Below are the code and all the weights of a small trained network. Each question names an input and a class and asks about switching units off, where a switched-off unit gives its printed mean instead of its output.

import numpy as np


def w(rows, s, z=0):
    codes = np.array(rows[::2]) - 128.0
    scale = np.full(codes.shape[1], s)
    scale[-1] = z or s
    return codes * scale


def norm(h):
    return h / np.sqrt((h * h).mean(-1, keepdims=True) + 1e-5)


def f(y):
    return y / 2 * (1 + np.tanh(0.7978845608 * (y + 0.044715 * y**3)))


def log_softmax(a):
    a = a - a.max(-1, keepdims=True)
    return a - np.log(np.exp(a).sum(-1, keepdims=True))


def net(x, mask):
    res = np.array(x, float).reshape(1, 3) / 4 @ E
    u = 0
    for l in range(2):
        y = f(norm(res) @ A[l][:, :-1].T + A[l][:, -1])
        res = res + np.where(mask[u : u + 6], y, B[l][:, -1]) @ B[l][:, :-1]
        u += 6
    return log_softmax(norm(res)[-1] @ U[:, :-1].T + U[:, -1])


A, B = {}, {}
E = w([
[105,224,128,211,151,38,152],'x0',
[105,130,221,93,187,172,119],'x1',
[59,154,76,2,93,47,2],'x2',
],0.0062)
A[0] = w([
[88,138,204,141,180,154,90,90],'0.n1',
[126,123,172,97,109,195,92,145],'0.n2',
[112,142,161,113,172,170,94,4],'0.n3',
[40,209,154,151,174,67,179,92],'0.n4',
[77,128,254,126,181,118,108,15],'0.n5',
[202,138,9,204,22,108,114,131],'0.n6',
],0.0082,0.0036)
B[0] = w([
[200,146,94,136,37,127,48,170],'0.n1',
[123,135,45,203,109,204,90,178],'0.n2',
[81,81,199,180,117,21,81,126],'0.n3',
[72,68,39,138,170,190,88,240],'0.n4',
[89,171,142,127,34,152,2,178],'0.n5',
[172,112,130,176,49,163,68,253],'0.n6',
],0.0093,0.0053)
A[1] = w([
[59,171,70,100,105,104,112,1],'1.n1',
[125,148,153,222,177,94,182,218],'1.n2',
[104,111,28,159,110,194,89,108],'1.n3',
[70,132,100,123,141,64,123,87],'1.n4',
[132,142,143,1,96,80,115,155],'1.n5',
[56,167,89,102,93,28,116,143],'1.n6',
],0.0091,0.0029)
B[1] = w([
[197,183,110,102,138,156,195,160],'1.n1',
[84,53,250,116,51,184,183,153],'1.n2',
[122,48,49,138,248,13,159,246],'1.n3',
[136,3,235,180,208,209,225,139],'1.n4',
[238,140,155,189,52,235,247,158],'1.n5',
[108,72,240,138,1,221,165,170],'1.n6',
],0.0069,0.012)
U = w([
[103,79,89,122,165,137,128,217],'0',
[147,145,130,162,95,127,60,221],'1',
[157,122,201,105,86,175,175,174],'2',
[171,117,106,93,188,76,121,49],'3',
[137,251,137,53,153,23,160,3],'4',
[94,173,179,64,195,82,164,3],'5',
],0.013,0.0046)

Each question gives the input, the list of numbers given to net, and the class t.
The units are the neurons (one row each of A and B). Each row of codes is followed by its name. A weight is (code - 128) times the scale printed after its matrix; where a second scale follows, it is the last column's (A, B and U).
mask holds one flag per neuron, layer by layer. A switched-off neuron (its flag False) gives its mean, the last column of its row in B, instead of its output. The means were averaged over made-up inputs and are rounded, as every weight is.
A unit's drop is (log p(t) with every unit on - log p(t) with that unit switched off) / (log p(t) with every unit on - log p(t) with every unit switched off).
The circuit of an input: a set's keep is (log p(t) with only the set's units on - log p(t) with every unit switched off) / (log p(t) with every unit on - log p(t) with every unit switched off). Starting from all 12 units, units are removed one at a time, each time the one whose removal leaves the highest keep (on an exact tie, the one counted first), for as long as the keep stays at least 0.8.
circuit, biggest first: the units of the circuit, biggest drop first
unit that matters most: the unit with the biggest drop
top k neurons: the k neurons with the biggest drops, biggest first
top k neurons in layer l: the k neurons of layer l with the biggest drops, biggest first
input [-2,6,7], class 2: circuit, biggest first => [0.n4 1.n5]
input [2,-1,-1], class 3: unit that matters most => 1.n3
input [-4,4,8], class 2: circuit, biggest first => [0.n4 1.n5]
input [3,2,-3], class 3: top 3 neurons => [0.n4 1.n3 1.n6]
input [-5,8,-3], class 1: top 2 neurons => [0.n4 0.n5]
input [-3,0,-3], class 3: top 2 neurons in layer 1 => [1.n6 1.n5]
input [5,7,-4], class 1: top 2 neurons => [0.n5 0.n1]
input [7,-3,4], class 0: circuit, biggest first => [0.n4 1.n4]
input [5,-6,7], class 2: top 2 neurons in layer 1 => [1.n6 1.n4]
input [2,6,-5], class 1: top 2 neurons in layer 0 => [0.n5 0.n1]
input [-2,4,-3], class 1: top 4 neurons in layer 0 => [0.n4 0.n5 0.n1 0.n3]
input [-7,-4,8], class 2: top 3 neurons in layer 0 => [0.n4 0.n6 0.n1]
input [-6,5,7], class 2: top 3 neurons in layer 0 => [0.n4 0.n6 0.n3]
input [-2,-5,1], class 1: top 2 neurons => [0.n6 0.n4]
input [-3,-2,-2], class 3: unit that matters most => 1.n6
input [-2,-5,6], class 2: top 3 neurons in layer 0 => [0.n4 0.n2 0.n1]
input [0,-7,-4], class 1: top 2 neurons in layer 0 => [0.n6 0.n4]
input [3,8,-2], class 1: top 2 neurons => [0.n5 0.n1]
input [3,-4,5], class 2: top 3 neurons in layer 0 => [0.n2 0.n1 0.n4]
input [6,8,-2], class 1: circuit, biggest first => [0.n5]
input [-2,5,2], class 1: top 2 neurons in layer 0 => [0.n5 0.n4]
